Each row has a hidden value. The values are split into ranges, and the tier after each row names the range that its value falls in. Each part has its own value, ranges and names.
[-103 -182 -296  -23 -178  123 -302 -345  257 -329 -264 -173  352  272
  264  -10 -211 -195  270 -115  432  142  167 -236  119  389   87  199
  -27 -111 -361  158 -486   96  -32  176  276] : (34)
[ -70  199  302   12  -40   59 -130 -177    2  -98   14   42   24   81
   -9   88  133   36 -118  -40  -67 -376 -138   -3 -196  103   58  244
   50  -54   62  137   33 -189  -64  -39  288] : (30)
[-243   -7  -56 -115  -90  -18 -147 -177   80  -83 -225  -68   55  286
  114 -141   75 -218   75   73  248 -218  132  -98   55  365  136  308
   72 -166 -386  139  -21 -205  116   31  264] : (30)
[  43   22  119  -52  -31  -72  -32   53  -66   26  -43   70  143   85
   81   24  -15   96   17   66   45   21  -66   15   -8 -127   38  -10
  -35  -79  -36  -31  -48   64  -99   53  -12] : (34)
[-32  26  36 -21  37 -38 -74 -73  32   1 -74  10 -10  35  32 -47 -10   3
  17  51  76 -55  31 -40 -16  64  14  68 -46 -84 -62  89  35 -20 -26  -3
  12] : (30)
[  -2   31  227 -196 -122  -48 -117   15  -32   79 -121  236  143   52
  -13  -87  141  158  157   23  256  -91   20   56  144  -40  -46    0
   66 -222  -35 -121   83  149 -179  -38    2] : (37)
[-111  -52   14  -86   -5   -8  -90  -14   85   35  -77   20  -68   90
   74  -73   44 -102   82   63   80  -79   87  -10   28  191   63  126
   24 -165 -153   44   51 -106   63   58   67] : (37)
[  46  -22  -66  -31   93 -105   58  -40   41   29 -111  -16   30  -86
    4  -79  -97   61   81   18  212  159   16  -38   48  -59   17  -99
 -206  -49  -54   68    8  183  -46    5 -202] : (28)
[  56  -12  -57   -3   96  -95  -33  -43    5   37 -106    6   12  -43
   14  -98 -103   79   56   79  136  132   80  -65   46  -63  -51  -78
 -145  -52  -42   73   30  138  -82  -29 -173] : (28)
[  48    5 -127   11  127 -151    5   -9  -20   58  -91   -8   14  -53
   -8  -98 -136   67   67  113  173  191   73  -78   79  -60  -37 -136
 -123  -50  -64   74   64  167  -71  -15 -240] : (28)
[ 112   38  314  -51  131  -23   47  191   -5  196  151  121 -224 -170
  -11   68   68  152  -73   26 -266  -47 -105  156 -147 -171   -4  -45
  -63  -75  235  -62  210  -64  -25   24 -147] : (19)
[  20   49  162 -118  -91  -71  -64   75  -96   60  -66  161  168   79
   13  -34   78  133  110   63  150  -10   -6   30   83  -86   -6  -46
   64 -163  -49  -99   37  111 -154   21   -4] : (22)
[ -50  -23  -97  -11  -13   20 -171 -105  115  -77  -46  -18   57   48
   57    5  -79  -60  159  -13  179   59   89  -94   64  240   19   38
   73 -134 -103   76  -64   29  -38   90   52] : (19)
[  27  219   75  -93   67 -166 -136 -162  -99  -22 -150 -114  123  148
   24  -85  -73  123  -49   67  194  -62   53 -104    6   49    3  149
   76   20 -185   96  108  -74  -77 -109  -12] : (38)
[ 253   71  604 -105  228  -82   93  335 -137  397  166  215 -387 -231
   -8   -6  145  357 -270  139 -556 -140 -117  281 -251 -527 -119  -32
 -189  -12  393 -148  398 -138  -72 -127 -289] : (30)
[  22   60    0   23   78  -87  -26  -84  -32    3  -97    5   27  -13
  -12  -78  -50   72   -1   80  102   19   33  -70  -10  -51  -31  -25
 -127  -37  -35  108   43   78  -84  -52  -81] : (28)
[-149  -16  -54  -40  -16  -23 -217 -175   -5  -43 -263  -63   -7  275
  126 -239   25 -119   -1  192   89 -170  272 -149   24  199  -30  267
  -11 -104 -326  163   15 -207   37  -77  188] : (28)
[ 203   62  451  -29  215  -52  113  347 -100  320  247  154 -352 -232
  -17   83   93  243 -194  102 -531  -48 -137  234 -246 -372  -44  -91
 -101  -28  362 -112  325 -138  -23   -2 -245] : (27)
[ 25  11  74 -17  50   0 -62  34  51  30  49  17 -51 -34  35  45 -25  24
  48   3 -32  26  -6   9 -46  57  27   3  15 -93  33  22  38 -26 -24  77
 -25] : (27)
[ -10   90   42   18   49  -47  -73 -181  -69  -46 -202  -30   37   71
   -1 -178   17   65  -47  101   86 -100  126 -113  -46  -31  -66   90
 -169  -18 -113  165   40  -15  -81 -135   41] : (38)
[ 23  38  51  -1  11 -84   5  39 -53   3  -7  10 117  68  71  57 -54  46
  -4  62  27  43 -92  -9 -41 -82  80 -19 -44 -50 -43  24 -51  37 -54  80
 -22] : (34)
[ 41  50 135  -6  87 -43 -47   7  -4  67   9  58 -78 -48   4  -7  -1  89
 -35  59 -56 -46 -19  14 -68 -60 -25   8 -61 -62  73  48 100 -12 -61 -19
 -66] : (30)
[  57   25  174  -28   92  -22  -43   82   19  112   73   87 -135  -89
    6   26   17   92  -13   42 -121  -27  -28   63  -70  -53  -22  -13
  -20  -92  123   -4  135  -31  -45   18  -86] : (37)
[  32  -25  -28  -18   84  -66  -49   -2   48   51  -39   27  -31  -54
   20  -42  -81   41   73   54   95  103   47  -31   37    5  -20  -58
  -71  -89  -12   44   46   91  -51   21 -141] : (30)
[   6  -56   53   22   42   45  -74  -24   93   15   -4   77  -79  -73
   24  -11   -4   14   55   17  -21   -4   32   -7  -40   24  -31  -12
 -106 -115   74   62    2   42  -52   33  -15] : (37)
[ -33   14  -62    9   19  -24 -156 -121   55  -52  -78    3   47   49
   35  -37  -74   -8   83   46  151   14   80 -102   42  137  -21   38
   17  -98  -80  102  -21   38  -70   15   18] : (30)
[   8   79  140   38   12   21  -94  -18  -19  -33   49    6   14   56
   52   77    4   30  -46   30 -120  -92  -46  -16 -129   23   30   80
   32  -50   33   68   -9 -109  -50   55  110] : (22)
[  -5    9   50  -29   42    4  -58  -13   96    4   33    9  -39  -44
   26   52  -25   -2   73  -34   43   12  -26    4  -29  114   52   17
    7 -103   17   44   24   -5   -8   82  -13] : (19)
[  19   53   82  -31  -16  -89   10   44  -65    9  -18   35  145   71
   55   51  -24   64   14   49   68   25 -103    5  -22  -85   82  -21
  -23  -68  -46   -1  -37   56  -72   74  -14] : (34)
[ 39 -14 -14   3  59 -45 -12  53  27  21  23 -19   6 -19  56  37 -83  13
  59  30  11 127  -7 -16 -21   9  47 -55 -35 -68 -17  28 -14  34 -18 104
 -81] : (22)
[ 143 -344 -338  -79  137 -117  149  155  208   89  -96 -113   31 -147
  194  -37 -337  -31  255  -17  255  631   67   -7  162 -103   92 -276
 -352  -64 -134  -45 -211  359   62  235 -461] : (34)
[  19   89   90   77   30  -55  -94   -3  -99  -23   28   -5   77  133
   93   80  -63   46 -116  125 -142  -65  -75  -46 -126  -83   28   69
    9   -9   -4   82  -46  -90  -73   40   75] : (34)
[ -25    1  -20  -10   24    0 -140  -65   84  -24  -19   11    2   14
   36    4  -53  -15   95   14   95   18   51  -56   23  153    2   32
   46 -116  -37   65    1   10  -43   53   14] : (37)
[ -18   74  138    3   19   13 -117  -97   30  -26  -17   39  -12   21
   19   15   25   37  -22   13   -7 -142  -22  -23  -79   61   -1  104
   -8  -74   29   91   30  -59  -63  -14   89] : (30)
[  33   14  126  -61  -48  -73  -26   47  -65   20  -56   78  164  100
   89   27   -7   93   16   62   62    7  -80   19   -7 -137   49    0
  -49  -83  -44  -33  -67   73 -102   54    2] : (34)
[  94  111   75   80  103  -57  -91 -104  -72   -7  -53   30   21  -47
  -29  -48  -68  166  -60   87  -11   -3   31  -84  -69 -137 -118  -40
 -121    6   89  121   49   80 -171 -102  -78] : (28)
[  46   54    0    9   78  -71    9 -147  -20  -34 -171  -36   56  -36
  -15 -130  -47   94    7   36  161   36   62  -86  -21  -80  -35  -21
 -238   -6  -58  136    7  118  -86  -89  -86] : (38)
[ 118   39  245   -5  139  -39   11  205  -57  188  146  102 -203 -126
    3   46   27  145  -74   94 -296    4  -45  108 -132 -181  -39  -71
  -30  -65  199  -48  199  -72  -43   24 -152] : (27)

New part:
[ -67 -222 -140   50   72   30   68  208  -39   97  161  -65 -183 -103
   16  -47  141  -77  -13  -81    4   26   33   55   66   61  134   10
 -183  -12 -141   69  -61  120   67  109  -81] : [55]
[ -74  -85  -45   19   56   -7  -52  -23   -3  140   44  -63  -76 -142
  -15  -27    6 -131   82  -34  -60   55   30   32  -54   42   48   89
    1   -2   41   74 -152  118   52  133  -78] : [60]
[ -83  465  157 -185 -126  -57 -287   14 -171 -239 -366   89 -196  -44
   10   91 -610 -189   85  169   42   64 -104 -238 -187  328  -45  -94
  190  258  335    1 -145  270   67  -58  -45] : [62]
[  -6 -115    3    5   62   23  -67  -24   18  148   87  -75  -11 -179
   41  -44   31  -71   71  -46  -94   38   44   11  -78   10   21   94
   -1    8   17   58 -113  140   72   86  -83] : [59]
[ 101  -28  -48  144  -86   51  -76 -149   53   34  152  -86  119 -161
  164  -18   30   66   -9 -111  -85  -69   12    5    0 -180 -118    7
   27   30   34   13  -59  -41    9   -2   26] : [60]
[  24  514  -20   22  -81  -76 -133 -207 -311 -161 -154  245   35 -102
   95  183 -333  -28 -170  227  -26   55 -124  -85  -72  -18    3 -123
  172   15  452  -14  -84   73   68   19   97] : [59]
[-103  220 -151  131  -81   26   28   50 -165 -166  -73   29 -111   22
   21  124 -191   14  -78   52   21  -75   29    1   17  -78   24 -143
  -33  -23   60   27  -15  -72  -13 -120   51] : [62]
[ -28  129  -81   75  -68    9   10  -90 -203   11  -45  154  -32 -120
  -25  104 -140  -81  -85   52   -6   86   -4    2  -29  -11  -48   38
    8  -51  252   19   -5    9   65   79   34] : [60]
[-20  44 -83  93 -57  29 -33 -59 -90   7  37  37 -10 -98  48  54 -59 -37
 -82 -43  -7 -32  32 -31  -7 -82 -27 -10   9 -20  84  51 -33 -12  16  16
  18] : [66]
[ -16 -121  -60   22  118  -14    7   64 -110    9  272  -14  -28 -187
  108   -1  136  -21 -184  -48  -59  -10   22    3   87 -103  113 -104
  -80  -60 -128   55 -103  107  116  118  -50] : [54]
[-281  240   21    0  209  -73 -266 -217   98  121 -254 -215   30  -15
 -104   34 -200 -147  257  137 -170  -30   83    7 -320  -48  195   26
  315    4  162  163 -340  140  -37  -41  -88] : [73]
[ -22 -170 -193  210    1  128  124  121   -4   60  154 -101  -20  -35
   67   11  157  110  -49 -117  -37 -137  150   76   28 -209   43  -13
 -170 -104 -186   66   78 -107  -25 -137    5] : [62]
[  88 -202 -167  256 -314  129  185  122  -20 -243  280  -89 -108 -129
   89   -1  -39   91  -53 -245   42   12  -25  111  294 -123 -346 -111
 -291   69 -164 -124   95 -240   76   14   67] : [55]
[ -35   60   -6  -32   88  -30  -75   -7  -82  107  -38    0  -74 -149
    3    2  -76 -101   92  101  -89  119  -29   32 -114  122   98   71
   21   23  172   36 -146  220   98  112  -75] : [59]
[  -4  207  -96   78  -44  -19  -81  -63 -119  -31  -34   54  -29  -69
   92   66 -111  -20  -62   60  -13  -15  -54  -29  -26  -23   54  -61
   47   32  185   35  -86   57   13   17   37] : [66]
[ -47 -101  -35   61   55   28  -22  -75  -58   57  184  -22   48 -165
   58   28   61  -34 -135 -100  -67  -76  119  -27    5 -195    1  -19
   12 -104  -86   89  -74  -14   44   34  -31] : [59]
[  40 -206   -9   59   22   60   14   31   18   56  209 -108    7 -211
   66  -51   73    6   25  -98 -104   50   39   56   15  -56  -64   33
  -97    6  -84   -4  -49   70  117   70  -64] : [54]
[  -7  -86  -81   73   10  108   45  170  -61   49   29  -30  -69  -63
   47   11   15   43  -17  -35  -24  -53  104  -10  -64  -19   55   20
 -130  -18  -63   49   85   63   33 -118  -37] : [62]
[ -27 -122    0    0  129   26  -41   16   -3  166   80  -78   -9 -173
   19  -37   59  -52   70   -3 -119   52   66   37 -107    6   84   93
  -18  -27    2   65 -100  170   90   63  -98] : [54]
[-152  163 -163  220  -99    6  126 -149 -337 -346  200  165   67  -95
  -20  251 -136   20 -479  -53   28  -75   77   -8  226 -443 -146 -324
   -5 -220   -9    8   33 -342   77    1  151] : [73]
[   0 -124   36   -2  181   41 -102   14   64  195   56 -144   75 -178
   46  -68   91    4  109   22 -165   58   51   27 -191   -5  122   93
   19   24   26   62  -82  235  103   19 -102] : [73]
[ -20  -28  -71   63   23   -1    1  -23  -78   50  101   -8  -41 -153
   34   12    6  -53  -13   -5  -63   56    0   54   11  -27   18   14
  -39  -27   57   27 -102   64   77  109  -29] : [59]
[  67 -178  153 -127  143  147 -192  149  133  320 -106 -135   33 -125
   91 -122   21    4  204  -31 -116  -72  177 -162 -385  151  127  242
   26  101  -19  130   63  364   24 -199 -174] : [62]
[ 162  384  -57  117 -110   50 -133  -10  -31  -63 -210  -30   41  -11
  205   35 -219  184  156  194  -92  -23 -117    3 -191   52   31  -30
   45  175  326  -55   10  138  -13 -225   64] : [62]
[-183  109   37  -79  120   83  -82  -24 -162  296 -370  160  -51  -28
 -196  111 -214 -188   87  126  -33   25  237 -123 -408  120  136  283
  130 -129  290  185   70  181   -8 -121  -93] : [55]
[ -20  -82  -59    6  107    8  -71   29  -30  185   69  -16  -35 -128
   61  -31  101  -72  -18  -19  -45   -6   35  -27  -82   23  157   69
   -7  -10   29  107  -87  180   39   81  -67] : [66]
[ -17   56 -110   69   16  -16   51    2 -193    1   82   93  -68 -144
   21   66  -21  -46  -95   66  -39  102  -39   70   44   -9   47  -26
  -70  -59  134    2  -62   65  108  130    4] : [59]
[ -54  475   41    0 -207 -105 -163 -119  -72 -259 -329  -58 -203  -94
  -65   58 -604 -152  386  243  -76  310 -280  114  -75  339 -194  -32
  117  291  494 -157 -294  157  128  135   -2] : [54]
[ -78  187  131 -244  -23  -91 -211  112 -170  -55 -214  108 -291 -151
  -52    0 -393 -312   99  122   51  238 -158 -158 -110  485   38   29
   60  244  298    9 -189  416  163  221 -124] : [66]
[ -87 -481  -84   -6  124  130  150  403    9  185  174 -128 -241 -117
  -62 -105  200  -81   58 -155   -5   41  164   52    3  136  119  117
 -316  -30 -318   82   69  176  106   35 -171] : [62]
[ -89  131 -108  112 -119   45   22   93 -116 -214  -21  -29 -134   -3
   29   86 -205    6  -57  -19   27  -76   32  -17   53  -58  -53 -160
  -68   28  -32    4  -11  -76    8 -118   27] : [62]
[-136 -204   46  -29  135    7  -99   49  109   92   67 -231  -64 -169
  -65  -86   -9 -133  176  -66 -117  100   45   42  -96   63   36   46
    4   70  -88   58 -191  187  120  119 -143] : [73]
[  40 -188  -55   56   79  134   14  212   34  145   70 -118  -24  -76
   98  -59  126   92   39  -57  -70  -90  134  -13 -124  -19  116   63
 -142    6 -140   70   92  138   24 -163  -77] : [62]
[  -9   -5  -88   87  -20   23   -2  -58  -94   76   54   44  -13 -132
   24   35   -7  -53  -47  -20  -33   34   19   17  -16  -49   -6   47
  -17  -39  114   42  -40   28   48   80    2] : [60]
[ -86  105   82 -138   13   31 -123  187 -119  -42 -189   20 -193  -64
  -22   21 -285 -132   61   71   12   39   33 -149 -171  252   64    5
    0  125   88   52  -24  267   82  -70 -105] : [62]
[-120  -48    2 -176  137  -29  -39  292 -193   79  -58   95 -305 -112
  -59  -10  -85 -232  -22   77   50  147  -16  -89  -66  353  232   35
 -110   64   51   84  -76  381  146  157 -147] : [55]
[-135  -51 -157   86   16   39  100  118 -166   26   28   64 -161  -50
  -67   73  -14  -92  -93  -21   33    9   86   28   32  -13   79   -3
 -119 -101  -13   77    5   -3   38   36  -20] : [55]

[  50  312   40 -110   43  -13  151 -110   51   42  -56   14  151   28
    8  118  -35  253 -184   30   93 -164   62 -180  -41  -91 -109   68
 -194  -85   -8  -35  -36  178  115  146  167] : [18]
[  18 -278  -16  186  -21   13   45  145 -246 -103   32 -112  -80   14
  -82 -211  -68 -176   17   22  -66  128  -36   73  180  -10   48  -90
  -45 -109   65    5 -183   61 -296  -32   -1] : [31]
[-138 -276 -124  230  -42  233   18 -201   23 -201 -278   41  -29  -93
 -142 -111 -449   -5   30  238  159  114   25   -5   -1  -71  -94  369
  445 -224  249  104  -75 -311   81  -93   72] : [31]
[-104   72  -83  144   23  158   43 -191  330  -96 -271   77   30 -178
 -136  134  -93  119  -43   47   52  -50  167  -86  -24   57  -86  324
   66   87   78  -11    2 -104  177  -38  124] : [30]
[ 271 -286 -126  144   44   23  -55   56 -265   18  259  -38  121   84
  104 -198 -331  -11 -161 -121   10  104 -175   95  -43    5  191 -320
  398 -269   -6  -15   98  123  -49 -197   39] : [18]
[ 184  317   61 -135   88 -179  -17  106  -88  177  179   65  184  120
  214   74  137  270 -139  -49   85 -130  -50  -35  -89 -132  107  -75
 -253  -57  -68   91  -49  188   29  168   47] : [31]
[ 146 -114 -137  110   11  161   87 -101   -2  -84    3   11  179  -34
  -41  -55 -362  110 -176  -46   70   -5  -48  -20 -114    4   33  -64
  345 -264   37  -61   88  105  161 -110  140] : [20]
[  31 -136 -103  262   69  106   41  189    8 -167  214 -183   37  -16
  -81 -122  -66 -240   22  -22  -40  142 -138   61   91   36  208 -140
  -14 -214   53   21  -51  108 -163 -164 -252] : [18]
[  23   77  131  -82   10  -61   41 -112 -284  106  -80    0    0  122
  102  -48 -129  159 -168  133   96  -24   30 -106  169 -122 -154   71
  -25  -26   64   57 -156   -6 -146  166  169] : [16]
[   6  330   64  -87   77  -53  -62  -89  181   97 -147  193  113  -51
  130  191   61  371  -99   57  134 -150  123  -60  -84  -60   10  286
 -146  139   28  135  -40  -55  228  175   97] : [30]
[  41 -446  -20  256  -14   19  -89  237 -303 -117   61  -46  -96  -10
   -5 -292  -97 -202   63   14  -61  214  -84  219  185   28  194 -100
   97  -78   93  106 -200  -50 -305  -72  -93] : [32]
[-155  -46  -70  229   25   20   28   65  119 -117  -35 -109 -113  -50
 -155  -29  111 -208  139   98  -19   87   36  -34  121  -33   -4  184
 -205  -20   93   52 -157  -96 -212  -68 -105] : [23]
[ 168   -9   71  -62   10   35   23  -63 -306   67  -16   64  154   94
  163  -90 -310  259 -242   54  129  -19  -56    7   32  -86   -3  -38
  237 -164   59   73  -69   64   30  130  152] : [18]
[  81  162    5  -12   73 -160  -12  152   -4   59  147    8   67   46
   70   22  193   81  -12  -40   18  -65  -19  -19  -47  -87  117  -47
 -341  -38  -44   60  -81  138  -52   67  -13] : [23]
[ 110 -119   -5   38   26  151   47  -47 -157 -105  -15   34  171   -2
   49 -121 -409  152 -196   60  134   27  -88   25  -13  -23   75  -42
  301 -270   98   59  -18   46  143    8   35] : [16]
[ -17   87 -130  211   78   30   15   84  263  -54  104  -80   41  -65
  -88   69  162 -122   46  -63  -31   23   -4  -35   -9   29  103   38
 -163  -17  -14   -3   -8   46  -66 -127 -111] : [32]
[ -80 -302  113  178   -3 -137 -146  263 -350  -27    0  -41 -246   37
   45 -246  139 -198  150  120  -68  196    3  179  325  -38  119   55
 -232  128  113  193 -344 -151 -470   71 -125] : [24]
[ -20  116  -34  130   17  139  152    1  108  -82  -56  -88   91  -46
 -101   42   -5  -12  -75   19    9  -10   24  -67   81    5  -36   87
  -83  -73   39  -24 -103  107  -68   36   -2] : [31]
[  53 -169   12  111   63 -260 -226  173 -191  111  149   25 -175   58
  123 -118  171  -71   94  -28  -67   94    5  108  111  -31  164  -50
 -194  155   -1  118 -105  -85 -275  -63  -26] : [30]
[ 234  404    5 -157   91 -215    4  -77  -52  325  194   37  177  174
  220  158  134  296 -228 -120   59 -180   -2 -168 -101 -129  -47 -112
 -146   11 -140  -32   73  212   -6   90  229] : [20]
[ -23  -38  -33   22   64 -159  -57  -28  -96    5   94  -25  -77   84
   15  -75  -80  -12   37  116   85   17  -28  -92  -13 -151    7   45
 -120 -148   71   76  -31  -78  -58  -71    9] : [16]
[ 234   12  -17 -104   18 -131  -26  -44 -190  143   45  146  152   75
  151  -32 -138  310 -192  -82   83 -113   -6  -17 -153  -97   24 -107
   87 -110  -51    0   32  132  118   62  296] : [23]
[ 100  409   95 -201   47 -188   28 -103   11  244  -73  136  122   70
  150  186  192  382 -187  -31   82 -225  131 -162  -53 -117 -131  106
 -304  143  -86   10  -61  124   60  241  300] : [32]
[-130 -599    3  133  -95   35  -31  -26 -408 -268 -260   59 -207  -27
 -132 -377 -503  -53  116  312  119  165    7  101   86 -151  -38  216
  223 -291  294  156 -240 -279  -73  -11  107] : [20]
[  82  341  -60   55  137  -33  -67   79  313   74  144   62  185  -40
  113  195  204  158  -54  -90   58  -82  -12  -16 -129    2  196   68
 -180   49  -54   94   50   70  147    1 -121] : [24]
[   6  133  -85    9   56   14   43 -206  109    9  -33   22   85   19
  -14   73 -204  154 -100   86  142  -73   17 -170 -113 -109  -90  150
   99 -167   61    8   71  -40  162  -53  123] : [18]
[ -42  378  -48  -58   91   72  115 -208  312  -40  -71   36  192  -33
  -32  200 -121  247 -130  104  192 -160   41 -231 -160 -104  -80  233
  -81 -170   53   22   68   26  320   39   44] : [16]
[-138  -54   66   25   24 -163 -172  -41  -64   27 -190  145 -183  -16
   55  -31   17  115  114  206   96   18  126    8   64 -124  -23  357
 -154  141  145  211 -177 -300  -50   86   63] : [30]
[-195  250   70  -81   15  -47   -3 -241  221    2 -399  200  -48 -101
  -40  179    8  323    2  220  162 -156  253 -163  -37 -118 -204  539
 -221  161  124  119 -126 -222  212  195  217] : [30]
[ -82  210  -92  116   75  -12   14  -44  225   -2   27  -49   18    3
  -44  108   81  -14   53   90   81  -18   13 -123  -35 -102  -17  221
 -141  -65   59   70  -30  -79  -20  -45  -70] : [31]
[ 148  379  120 -135   87  -99  -92  -49   14  248  -39  188  165   32
  274  185  110  428 -217  -40   90 -151   84  -20  -14  -35   38  120
  -94  219  -49  119  -37   52  112  227  142] : [30]
[  80 -124   97  -15   18 -248 -176   42 -312  178  -23  110 -145   72
  165  -99   66  125  -32    3  -26   18   85   63  136  -53   19   10
 -116  212    3   94 -142  -70 -217   83  191] : [30]
[  38  234 -114   92  100   86  -26  -25  335  -20   25   87  210  -83
   41  158  -11  174  -53  -10  129  -68  -16  -30 -188  -21  136  174
   43  -84   24   98   68  -22  259  -35  -71] : [32]
[ 166  -44  -27   63    3   22  108   56 -147   12   66  -56  104   26
  -10  -71  -61   39 -164 -115  -49  -17  -17   -6   51   15   18 -190
  -10  -96  -49  -92  -52  247 -114   10  148] : [31]
[ -12   44   59   -2    5   56  -38 -152   17   20 -288  183   39  -87
   57   56 -157  304 -124   87  101  -62  148   -3   24   -6  -62  286
  109  126   91   94  -87 -116  148  138  202] : [30]
[ -26  -32  112   48  -17   84    4  -37  -75  -31 -279  106   -9  -95
   13  -13  -86  187 -109   70   20   -7  144   53  167   47  -39  209
   -2  169   89   74 -191  -42  -21  172  139] : [30]
[ 190  195   -5  -69   87   28   36  -80  -40   82  116   38  251   71
  152   50 -198  258 -263  -37  132  -86  -79  -78  -90  -53   53  -99
  140 -176  -22   20   77  150  169   34   77] : [16]
